Here is a tiny trained network, its code and every weight. The questions are about switching its units off for an input and a class, where a switched-off unit gives its printed mean instead of its output.

import numpy as np


def w(rows, s, z=0):
    codes = np.array(rows[::2]) - 128.0
    scale = np.full(codes.shape[1], s)
    scale[-1] = z or s
    return codes * scale


def f(y):
    return y / 2 * (1 + np.tanh(0.7978845608 * (y + 0.044715 * y**3)))


def log_softmax(a):
    a = a - a.max(-1, keepdims=True)
    return a - np.log(np.exp(a).sum(-1, keepdims=True))


def net(x, mask):
    res = np.array(x, float).reshape(1, 8) / 4 @ E
    y = f(res @ A[0][:, :-1].T + A[0][:, -1])
    res = res + np.where(mask, y, B[0][:, -1]) @ B[0][:, :-1]
    return log_softmax(res[-1] @ U[:, :-1].T + U[:, -1])


A, B = {}, {}
E = w([
[200,17,151,75,255,127,125],'x0',
[229,143,191,87,84,200,52],'x1',
[121,78,146,100,155,205,159],'x2',
[141,165,224,167,172,91,111],'x3',
[116,29,123,206,85,149,67],'x4',
[95,105,94,225,107,210,237],'x5',
[141,96,161,163,23,106,142],'x6',
[194,130,97,157,65,79,105],'x7',
],0.0058)
A[0] = w([
[132,122,94,188,118,137,162,130],'n0',
[68,159,165,103,65,103,80,103],'n1',
[100,84,103,95,182,126,88,237],'n2',
[159,138,85,163,124,131,129,116],'n3',
[131,153,156,91,101,151,115,72],'n4',
[94,92,80,22,101,147,252,251],'n5',
[111,101,115,174,93,151,177,157],'n6',
[105,103,192,145,121,100,117,137],'n7',
[27,181,160,126,247,106,235,171],'n8',
[31,75,150,212,56,172,171,160],'n9',
[44,25,107,82,209,102,62,170],'n10',
[126,120,71,155,142,123,96,32],'n11',
[179,82,148,154,165,56,97,114],'n12',
[156,93,178,122,152,196,119,182],'n13',
[134,96,169,158,115,78,116,113],'n14',
[93,183,184,111,73,152,72,97],'n15',
[175,53,192,91,182,245,132,224],'n16',
],0.013,0.0024)
B[0] = w([
[99,102,145,106,123,145,94,173],'n0',
[204,177,103,104,101,153,168,167],'n1',
[124,113,149,141,127,124,186,178],'n2',
[100,140,133,116,179,126,117,143],'n3',
[105,147,116,118,119,112,161,141],'n4',
[202,153,116,210,130,103,96,207],'n5',
[87,107,138,125,129,139,71,187],'n6',
[129,108,117,166,141,138,121,147],'n7',
[98,43,195,117,187,151,208,245],'n8',
[69,99,130,182,139,130,2,240],'n9',
[149,120,161,97,170,142,214,208],'n10',
[106,138,154,110,115,111,142,136],'n11',
[129,91,136,223,143,156,132,180],'n12',
[149,140,113,167,155,116,165,187],'n13',
[121,127,149,164,174,126,108,153],'n14',
[175,150,103,78,125,89,173,168],'n15',
[199,132,150,184,158,111,192,244],'n16',
],0.021,0.012)
U = w([
[2,71,160,118,117,182,74,43],'0',
[175,97,190,142,171,127,252,245],'1',
[135,179,101,26,59,115,197,2],'2',
[162,135,109,213,105,98,70,68],'3',
],0.0079,0.0029)

Each question gives the input, the list of numbers given to net, and the class t.
The units are the neurons (one row each of A and B). Each row of codes is followed by its name. A weight is (code - 128) times the scale printed after its matrix; where a second scale follows, it is the last column's (A, B and U).
mask holds one flag per neuron, in row order. A switched-off neuron (its flag False) gives its mean, the last column of its row in B, instead of its output. The means were averaged over made-up inputs and are rounded, as every weight is.
A unit's drop is (log p(t) with every unit on - log p(t) with that unit switched off) / (log p(t) with every unit on - log p(t) with every unit switched off).
The circuit of an input: a set's keep is (log p(t) with only the set's units on - log p(t) with every unit switched off) / (log p(t) with every unit on - log p(t) with every unit switched off). Starting from the 12 units with the biggest drops (on a tie, the unit counted first), units are removed one at a time, each time the one whose removal leaves the highest keep (on an exact tie, the one counted first), for as long as the keep stays at least 0.8.
units of the circuit, in order: the units of the circuit, biggest drop first
most important unit: the unit with the biggest drop
top k neurons: the k neurons with the biggest drops, biggest first
drop when u is switched off: that unit's drop, to one decimal
input [5,-4,2,-5,6,2,7,-5], class 3: units of the circuit, in order -> (n9; n5)
input [-1,1,2,1,-1,-7,-1,3], class 2: units of the circuit, in order -> (n8; n16; n9; n5)
input [-3,4,8,4,6,3,2,2], class 3: top 2 neurons -> (n8; n16)
input [-4,-4,3,-2,-5,-3,3,5], class 2: most important unit -> n9
input [-8,7,-1,7,6,-6,5,4], class 2: units of the circuit, in order -> (n15; n8; n1)
input [-3,-4,-7,-3,-3,-1,8,-8], class 3: units of the circuit, in order -> (n10; n9)
input [6,-2,-3,-4,7,4,7,-6], class 3: top 2 neurons -> (n9; n8)
input [1,7,-4,-5,3,8,-7,5], class 3: top 2 neurons -> (n8; n10)
input [-5,1,-5,-7,6,-3,-6,-7], class 2: top 2 neurons -> (n8; n16)
input [-3,5,-5,-2,2,1,8,3], class 3: top 2 neurons -> (n8; n1)
input [-6,7,-7,6,4,-1,5,-8], class 2: top 2 neurons -> (n15; n1)
input [-2,1,-1,2,-7,3,6,4], class 2: drop when n8 is switched off -> 0.2
input [-7,2,2,7,-5,-5,-6,1], class 2: drop when n16 is switched off -> 0.2
input [-6,-5,7,-8,-3,5,2,4], class 3: units of the circuit, in order -> (n5)
input [-7,-4,-4,2,-5,2,8,2], class 0: drop when n5 is switched off -> 0.2
input [-4,-6,-5,0,2,-6,3,-2], class 2: drop when n9 is switched off -> 0.1
